Below are the code and all the weights of a small trained network. Each question names an input and a target symbol and asks about switching units off, where a switched-off unit gives its printed mean instead of its output.

import numpy as np


def w(rows, s, z=0):
    codes = np.array(rows[::2]) - 128.0
    scale = np.full(codes.shape[1], s)
    scale[-1] = z or s
    return codes * scale


def softmax(a):
    e = np.exp(a - a.max(-1, keepdims=True))
    return e / e.sum(-1, keepdims=True)


def log_softmax(a):
    a = a - a.max(-1, keepdims=True)
    return a - np.log(np.exp(a).sum(-1, keepdims=True))


def net(x, mask):
    ids = ['ΛΞΠΣαβεητφ'.index(c) for c in x.split()]
    T = len(ids)
    res = E[ids] + P[:T]
    u = 0
    for l in range(2):
        r = res
        for j in range(3):
            rows = slice(2 * j, 2 * j + 2)
            q, k, v = (r @ M[l][rows].T for M in (Q, K, V))
            z = softmax(np.where(np.tri(T) > 0, q @ k.T / 2**0.5, -1e9)) @ v
            o = O[l][rows]
            res = res + np.where(mask[u + j], z, o[:, -1]) @ o[:, :-1]
        u += 3
    return log_softmax(res[-1] @ U[:, :-1].T + U[:, -1])


Q, K, V, O = {}, {}, {}, {}
E = w([
[94,117,122,129,87,56,146],'Λ',
[136,123,146,162,52,113,139],'Ξ',
[148,127,127,53,102,131,151],'Π',
[77,9,88,143,114,99,210],'Σ',
[198,129,97,161,186,188,170],'α',
[20,111,119,83,131,87,171],'β',
[58,202,126,131,127,126,161],'ε',
[151,210,135,96,48,79,83],'η',
[171,75,81,154,31,63,103],'τ',
[66,113,37,201,88,99,153],'φ',
],0.011)
P = w([
[162,163,81,85,173,94,188],'0',
[91,126,101,94,60,211,181],'1',
[122,136,120,127,78,152,199],'2',
[150,133,145,156,102,98,229],'3',
[123,158,35,29,144,185,51],'4',
[111,136,65,86,184,101,104],'5',
[210,160,105,93,196,29,106],'6',
[25,64,158,119,17,229,114],'7',
[100,62,131,153,96,113,123],'8',
[169,81,219,204,86,30,191],'9',
[68,2,14,94,139,163,43],'10',
],0.012)
Q[0] = w([
[108,107,164,120,146,193,108],'L0H0',
[153,140,147,205,134,125,57],'L0H0',
[114,119,88,75,43,62,112],'L0H1',
[131,125,22,42,1,39,231],'L0H1',
[121,90,71,140,136,181,21],'L0H2',
[150,148,104,183,66,117,204],'L0H2',
],0.0079)
K[0] = w([
[109,107,133,70,111,163,59],'L0H0',
[152,119,153,149,75,112,104],'L0H0',
[79,81,145,70,60,87,44],'L0H1',
[77,126,90,95,26,2,83],'L0H1',
[86,127,127,158,102,250,91],'L0H2',
[97,113,162,112,229,85,116],'L0H2',
],0.0082)
V[0] = w([
[135,127,151,106,74,142,180],'L0H0',
[120,136,126,172,79,128,117],'L0H0',
[169,142,121,147,181,236,161],'L0H1',
[135,145,115,164,124,143,158],'L0H1',
[91,192,106,254,125,168,141],'L0H2',
[111,121,121,132,108,195,87],'L0H2',
],0.011)
O[0] = w([
[106,113,195,160,130,143,123,254],'L0H0',
[137,73,157,73,119,90,132,131],'L0H0',
[119,91,164,138,122,98,90,44],'L0H1',
[132,124,145,119,131,111,133,165],'L0H1',
[131,117,152,9,120,113,171,108],'L0H2',
[96,131,132,82,113,90,88,52],'L0H2',
],0.013,0.0037)
Q[1] = w([
[229,181,93,143,174,38,178],'L1H0',
[144,112,24,71,146,143,14],'L1H0',
[65,113,101,91,113,111,2],'L1H1',
[72,69,220,145,90,137,141],'L1H1',
[53,78,119,102,83,199,38],'L1H2',
[145,134,64,79,204,116,54],'L1H2',
],0.0089)
K[1] = w([
[169,157,195,163,105,20,235],'L1H0',
[88,99,171,136,9,254,130],'L1H0',
[83,72,136,68,65,250,78],'L1H1',
[106,121,55,78,168,92,33],'L1H1',
[81,92,95,95,101,240,27],'L1H2',
[135,113,184,134,64,225,172],'L1H2',
],0.0088)
V[1] = w([
[194,10,69,141,65,116,138],'L1H0',
[96,69,93,118,164,139,129],'L1H0',
[185,142,84,99,141,187,77],'L1H1',
[119,139,129,132,35,135,141],'L1H1',
[175,103,221,123,161,207,137],'L1H2',
[224,188,136,135,101,62,99],'L1H2',
],0.012)
O[1] = w([
[10,202,158,145,194,120,135,254],'L1H0',
[172,246,135,157,109,96,150,86],'L1H0',
[107,116,64,144,198,79,69,126],'L1H1',
[122,67,180,158,140,209,109,185],'L1H1',
[70,117,62,171,1,87,128,122],'L1H2',
[52,74,91,98,164,148,135,111],'L1H2',
],0.011,0.003)
U = w([
[124,168,66,144,118,217,204,232],'Λ',
[70,66,245,173,61,96,119,203],'Ξ',
[127,72,218,243,111,21,2,172],'Π',
[126,197,176,236,106,128,123,3],'Σ',
[82,145,97,129,82,7,91,170],'α',
[203,153,133,190,118,131,126,49],'β',
[179,76,157,75,83,74,159,78],'ε',
[120,48,90,107,151,136,105,63],'η',
[52,144,158,161,187,135,99,36],'τ',
[147,148,205,49,160,57,151,100],'φ',
],0.0052,0.0065)

Each question gives the input, a string of symbols that net reads in full, and the target symbol t.
The units are the heads (2 rows each of Q, K, V and O). Each row of codes is followed by its name. A weight is (code - 128) times the scale printed after its matrix; where a second scale follows, it is the last column's (O and U).
mask holds one flag per head, layer by layer. A switched-off head (its flag False) gives its mean, the last column of its rows in O, instead of its output. The means were averaged over made-up inputs and are rounded, as every weight is.
A unit's drop is (log p(t) with every unit on - log p(t) with that unit switched off) / (log p(t) with every unit on - log p(t) with every unit switched off).
The circuit of an input: a set's keep is (log p(t) with only the set's units on - log p(t) with every unit switched off) / (log p(t) with every unit on - log p(t) with every unit switched off). Starting from all 6 units, units are removed one at a time, each time the one whose removal leaves the highest keep (on an exact tie, the one counted first), for as long as the keep stays at least 0.8.
circuit, biggest first: the units of the circuit, biggest drop first
unit that matters most: the unit with the biggest drop
which heads matter: for each layer, one digit per head in row order, 1 if its drop is at least 0.15 and else 0, layers parted by /
input τ α ε Ξ β ε τ Ξ τ ε, target τ: unit that matters most	L1H2
input α α Ξ Π, target α: circuit, biggest first	[L1H1, L1H2]
input Σ α α β β, target α: which heads matter	001 / 001
input α α τ, target α: circuit, biggest first	[L1H1, L1H2]
input Ξ Ξ Λ ε β, target Ξ: circuit, biggest first	[L1H1, L1H2, L0H0]
input Σ η α, target Σ: which heads matter	001 / 101
input α τ τ η β Λ ε φ α η Ξ, target φ: which heads matter	001 / 001
input α ε η Ξ α φ Ξ Σ, target α: circuit, biggest first	[L1H1, L0H2]
input τ φ α ε α α Λ ε, target α: circuit, biggest first	[L1H1, L0H2]
input φ α ε τ τ Ξ φ Σ β τ α, target Σ: which heads matter	000 / 101
input φ Ξ α α, target φ: circuit, biggest first	[L0H0, L1H2, L0H1, L0H2]
input τ β α η Λ Ξ α, target η: circuit, biggest first	[L1H0, L1H2]
input ε α Ξ, target ε: which heads matter	000 / 100
input α α η α α Π η α α, target Π: circuit, biggest first	[L0H1]
input τ α Σ Ξ τ τ α Ξ, target τ: which heads matter	000 / 111
input ε η Λ ε α φ α φ τ α α, target φ: which heads matter	001 / 001
input α ε τ α τ φ η ε τ β, target η: circuit, biggest first	[L1H2, L1H0]
input ε φ α α α α Σ η τ ε, target Σ: circuit, biggest first	[L0H2, L1H0]
input φ η η, target φ: circuit, biggest first	[L1H2, L0H0]
input φ β α Π φ Ξ α Ξ Ξ φ φ, target Ξ: unit that matters most	L1H1
input α α η τ η τ τ β, target η: circuit, biggest first	[L1H0, L1H1, L1H2]
input α α Σ, target α: which heads matter	000 / 011
input α η τ τ Σ β Σ, target τ: circuit, biggest first	[L1H0, L0H0]
input φ Π α Ξ, target φ: which heads matter	100 / 001
input α Ξ Π τ τ τ Λ, target τ: which heads matter	000 / 101
input Ξ ε Ξ α Ξ α, target Ξ: circuit, biggest first	[L0H1, L1H1, L1H2, L0H0]
input φ Σ α Λ η, target Σ: unit that matters most	L1H0
